Here is a tiny trained network, its code and every weight. The questions are about switching its units off for an input and a target symbol, where a switched-off unit gives its printed mean instead of its output.

import numpy as np


def w(rows, s, z=0):
    codes = np.array(rows[::2]) - 128.0
    scale = np.full(codes.shape[1], s)
    scale[-1] = z or s
    return codes * scale


def f(y):
    return np.maximum(y, 0)


def softmax(a):
    e = np.exp(a - a.max(-1, keepdims=True))
    return e / e.sum(-1, keepdims=True)


def log_softmax(a):
    a = a - a.max(-1, keepdims=True)
    return a - np.log(np.exp(a).sum(-1, keepdims=True))


def net(x, mask):
    ids = ['Λαβγεζηθμξπσφ'.index(c) for c in x.split()]
    T = len(ids)
    res = E[ids] + P[:T]
    u = 0
    for l in range(2):
        r = res
        for j in range(3):
            rows = slice(2 * j, 2 * j + 2)
            q, k, v = (r @ M[l][rows].T for M in (Q, K, V))
            z = softmax(np.where(np.tri(T) > 0, q @ k.T / 2**0.5, -1e9)) @ v
            o = O[l][rows]
            res = res + np.where(mask[u + j], z, o[:, -1]) @ o[:, :-1]
        u += 3
        y = f(res @ A[l][:, :-1].T + A[l][:, -1])
        res = res + np.where(mask[u : u + 8], y, B[l][:, -1]) @ B[l][:, :-1]
        u += 8
    return log_softmax(res[-1] @ U[:, :-1].T + U[:, -1])


Q, K, V, O, A, B = {}, {}, {}, {}, {}, {}
E = w([
[147,111,73,138,112,149,32,178],'Λ',
[72,170,216,109,88,62,87,130],'α',
[221,83,199,104,112,203,151,133],'β',
[97,79,139,117,103,198,48,58],'γ',
[72,76,152,113,58,141,188,142],'ε',
[31,126,83,163,106,97,99,152],'ζ',
[176,162,182,57,86,110,62,183],'η',
[127,169,197,165,173,201,127,185],'θ',
[192,47,86,109,60,95,169,171],'μ',
[202,90,140,233,88,110,90,99],'ξ',
[115,75,106,166,163,195,181,123],'π',
[132,143,126,199,135,67,146,216],'σ',
[171,118,138,126,246,27,137,59],'φ',
],0.012)
P = w([
[137,254,124,206,32,208,166,66],'0',
[101,45,154,97,135,136,99,193],'1',
[113,47,151,139,144,110,106,165],'2',
[118,45,147,128,143,113,100,152],'3',
[111,39,158,142,151,98,108,154],'4',
[112,34,167,147,142,106,109,158],'5',
[114,27,170,151,154,101,102,158],'6',
[122,26,179,154,156,99,103,152],'7',
[118,25,175,159,155,97,102,160],'8',
[125,15,192,158,154,96,96,162],'9',
[133,24,195,177,151,91,100,154],'10',
[133,29,187,182,146,87,78,147],'11',
],0.0063)
Q[0] = w([
[141,249,96,60,125,108,177,59],'0.h1',
[77,130,185,190,24,127,72,173],'0.h1',
[164,143,117,160,145,124,142,43],'0.h2',
[75,47,174,118,131,82,94,254],'0.h2',
[129,88,162,60,154,191,65,183],'0.h3',
[89,29,186,183,142,173,141,165],'0.h3',
],0.0097)
K[0] = w([
[141,139,149,178,10,185,151,179],'0.h1',
[154,186,75,112,164,142,191,49],'0.h1',
[118,122,129,163,98,126,124,187],'0.h2',
[155,87,128,85,217,51,141,68],'0.h2',
[118,113,119,150,185,54,156,70],'0.h3',
[162,128,119,75,204,86,77,108],'0.h3',
],0.012)
V[0] = w([
[91,146,38,247,26,219,89,139],'0.h1',
[111,31,21,115,173,115,78,168],'0.h1',
[203,72,115,92,101,120,97,1],'0.h2',
[95,73,108,36,52,131,114,210],'0.h2',
[154,142,130,38,94,183,34,152],'0.h3',
[161,187,52,109,149,62,82,94],'0.h3',
],0.0058)
O[0] = w([
[109,83,104,255,11,198,86,183,1],'0.h1',
[125,76,20,90,219,120,110,136,207],'0.h1',
[151,40,94,81,107,153,81,34,173],'0.h2',
[102,141,98,22,52,110,135,205,68],'0.h2',
[163,145,93,42,91,199,29,127,71],'0.h3',
[151,148,90,159,91,10,63,146,124],'0.h3',
],0.0058,0.0037)
A[0] = w([
[61,248,170,152,71,146,169,147,254],'0.n1',
[168,241,46,129,74,128,85,178,117],'0.n2',
[162,117,142,142,166,108,67,88,192],'0.n3',
[33,132,68,146,75,202,154,79,135],'0.n4',
[136,203,153,79,36,172,86,112,178],'0.n5',
[2,126,128,122,87,98,106,149,99],'0.n6',
[133,142,48,174,70,156,184,174,211],'0.n7',
[176,110,143,101,61,168,146,139,109],'0.n8',
],0.0075,0.0028)
B[0] = w([
[81,121,255,96,203,71,161,128,180],'0.n1',
[172,53,104,74,205,55,52,156,154],'0.n2',
[119,121,133,163,86,113,165,93,255],'0.n3',
[31,30,79,120,185,167,139,110,170],'0.n4',
[156,56,200,24,175,112,61,61,161],'0.n5',
[46,131,152,135,75,48,55,131,171],'0.n6',
[133,2,129,161,195,85,168,211,190],'0.n7',
[190,54,191,84,97,148,153,105,156],'0.n8',
],0.0064,0.0059)
Q[1] = w([
[97,106,171,156,32,204,98,238],'1.h1',
[126,232,95,71,58,166,107,163],'1.h1',
[165,128,147,121,218,36,160,31],'1.h2',
[151,161,87,92,140,112,181,135],'1.h2',
[148,176,133,84,221,89,166,1],'1.h3',
[163,27,173,196,187,74,110,61],'1.h3',
],0.0087)
K[1] = w([
[97,187,127,157,10,155,152,133],'1.h1',
[83,112,171,137,56,136,126,155],'1.h1',
[114,95,180,176,159,115,139,75],'1.h2',
[141,129,148,145,160,144,150,155],'1.h2',
[104,123,182,114,141,149,177,73],'1.h3',
[131,133,137,174,127,138,146,55],'1.h3',
],0.012)
V[1] = w([
[163,130,202,64,176,153,81,128],'1.h1',
[108,45,99,126,178,201,116,194],'1.h1',
[1,106,76,73,184,71,110,100],'1.h2',
[115,103,110,36,60,156,68,40],'1.h2',
[64,80,196,68,182,173,157,192],'1.h3',
[96,61,62,205,111,179,141,158],'1.h3',
],0.0052)
O[1] = w([
[135,198,147,127,176,193,117,186,182],'1.h1',
[124,157,37,116,195,150,201,114,219],'1.h1',
[83,173,137,126,3,212,117,52,212],'1.h2',
[109,184,181,190,100,77,189,86,32],'1.h2',
[145,222,41,94,46,92,143,148,255],'1.h3',
[175,189,205,70,191,108,93,90,162],'1.h3',
],0.0061,0.0075)
A[1] = w([
[177,72,114,94,187,231,67,141,117],'1.n1',
[126,97,199,101,203,75,116,135,2],'1.n2',
[50,135,168,190,90,107,49,113,71],'1.n3',
[125,9,214,215,146,163,144,113,116],'1.n4',
[254,87,153,135,93,175,224,120,106],'1.n5',
[69,76,154,112,200,116,49,182,88],'1.n6',
[204,96,166,63,126,187,177,135,70],'1.n7',
[123,107,145,193,82,96,179,96,205],'1.n8',
],0.0063,0.0073)
B[1] = w([
[123,210,109,192,154,129,70,128,254],'1.n1',
[126,174,23,163,143,95,153,2,172],'1.n2',
[208,132,64,167,97,122,250,86,167],'1.n3',
[222,157,116,104,53,169,193,182,244],'1.n4',
[81,188,57,170,33,86,177,97,169],'1.n5',
[129,205,105,193,59,110,99,92,244],'1.n6',
[108,183,62,90,91,88,76,149,160],'1.n7',
[93,75,195,144,148,160,87,166,227],'1.n8',
],0.007,0.0051)
U = w([
[95,128,81,123,177,195,201,112,142],'Λ',
[31,124,86,195,91,107,122,118,56],'α',
[107,108,155,150,164,54,147,219,173],'β',
[78,172,206,143,108,92,124,98,102],'γ',
[144,219,89,125,71,154,149,106,8],'ε',
[99,98,140,100,109,212,82,45,185],'ζ',
[109,213,186,149,163,190,126,174,187],'η',
[169,71,65,59,103,92,159,166,17],'θ',
[95,3,187,45,162,122,134,145,253],'μ',
[131,120,113,145,155,91,122,70,35],'ξ',
[183,122,188,23,137,123,82,146,160],'π',
[122,115,99,160,131,146,24,149,171],'σ',
[195,96,148,176,95,145,127,125,153],'φ',
],0.0081,0.0043)

Each question gives the input, a string of symbols that net reads in full, and the target symbol t.
The units are the heads (2 rows each of Q, K, V and O) and the neurons (one row each of A and B). Each row of codes is followed by its name. A weight is (code - 128) times the scale printed after its matrix; where a second scale follows, it is the last column's (O, A, B and U).
mask holds one flag per unit, layer by layer, with each layer's heads first. A switched-off unit (its flag False) gives its mean, the last column of its rows in O or B, instead of its output. The means were averaged over made-up inputs and are rounded, as every weight is.
A unit's drop is (log p(t) with every unit on - log p(t) with that unit switched off) / (log p(t) with every unit on - log p(t) with every unit switched off).
The circuit of an input: a set's keep is (log p(t) with only the set's units on - log p(t) with every unit switched off) / (log p(t) with every unit on - log p(t) with every unit switched off). Starting from the 12 units with the biggest drops (on a tie, the unit counted first), units are removed one at a time, each time the one whose removal leaves the highest keep (on an exact tie, the one counted first), for as long as the keep stays at least 0.8.
circuit, biggest first: the units of the circuit, biggest drop first
most important unit: the unit with the biggest drop
k most important neurons: the k neurons with the biggest drops, biggest first
top k neurons in layer l: the k neurons of layer l with the biggest drops, biggest first
which heads matter: for each layer, one digit per head in row order, 1 if its drop is at least 0.15 and else 0, layers parted by /
input σ π θ π φ μ, target σ: most important neuron	[0.n1]
input Λ μ η ξ ξ Λ θ φ Λ σ Λ, target Λ: 3 most important neurons	[0.n2; 0.n5; 0.n7]
input π η η Λ ε Λ φ μ ξ ξ, target π: circuit, biggest first	[0.h1; 1.h3; 0.n4]
input ζ ε φ φ η φ, target ζ: which heads matter	100 / 010
input ε σ θ π α ε φ, target ε: 4 most important neurons	[0.n1; 0.n4; 0.n7; 0.n5]
input φ β ε, target φ: which heads matter	010 / 101
input φ γ ζ Λ π Λ ξ ζ Λ, target φ: which heads matter	010 / 101
input φ φ ζ θ ξ, target φ: 2 most important neurons	[1.n4; 0.n3]
input γ φ σ ζ β, target γ: 2 most important neurons	[0.n4; 0.n5]
input π Λ γ Λ γ σ φ γ ε Λ, target π: which heads matter	101 / 001
input ξ η φ γ π ξ μ μ σ, target ξ: circuit, biggest first	[0.h1; 0.h2; 1.n2; 1.h3]
input α ζ η μ Λ β θ σ φ, target α: circuit, biggest first	[1.h3; 0.n1; 0.n5; 0.h1]
input φ μ γ, target φ: which heads matter	000 / 101
input θ φ ζ, target θ: circuit, biggest first	[0.h1; 0.n1; 1.h3; 1.h2]
input π φ π μ ε φ φ α γ, target π: circuit, biggest first	[0.h1; 1.h3; 0.n4]
input Λ β γ μ π σ ε φ π ξ β η, target Λ: most important neuron	[0.n2]
input σ β ε θ φ μ ζ, target σ: which heads matter	110 / 010
input α ε σ Λ Λ θ φ ε φ η φ ζ, target α: which heads matter	100 / 011
input Λ φ φ φ σ, target Λ: which heads matter	101 / 100
input φ σ Λ σ ξ γ ξ π μ ξ, target φ: which heads matter	000 / 101
input β Λ Λ Λ φ ζ γ ζ, target β: which heads matter	100 / 011
input α β β ζ γ ζ π ξ γ ε, target μ: 2 most important neurons	[1.n6; 1.n1]
input ε φ ζ η σ α θ, target ε: 2 most important neurons	[0.n1; 0.n4]
input γ φ β π, target γ: most important unit	1.h2
input γ ξ θ η ξ φ, target γ: which heads matter	100 / 010
input β π ξ π σ π ξ η φ, target β: 3 most important neurons	[0.n5; 0.n1; 0.n8]
input σ φ ξ μ α θ θ, target σ: top 2 neurons in layer 0	[0.n1; 0.n7]
input Λ β φ β, target Λ: 3 most important neurons	[0.n2; 0.n7; 0.n5]
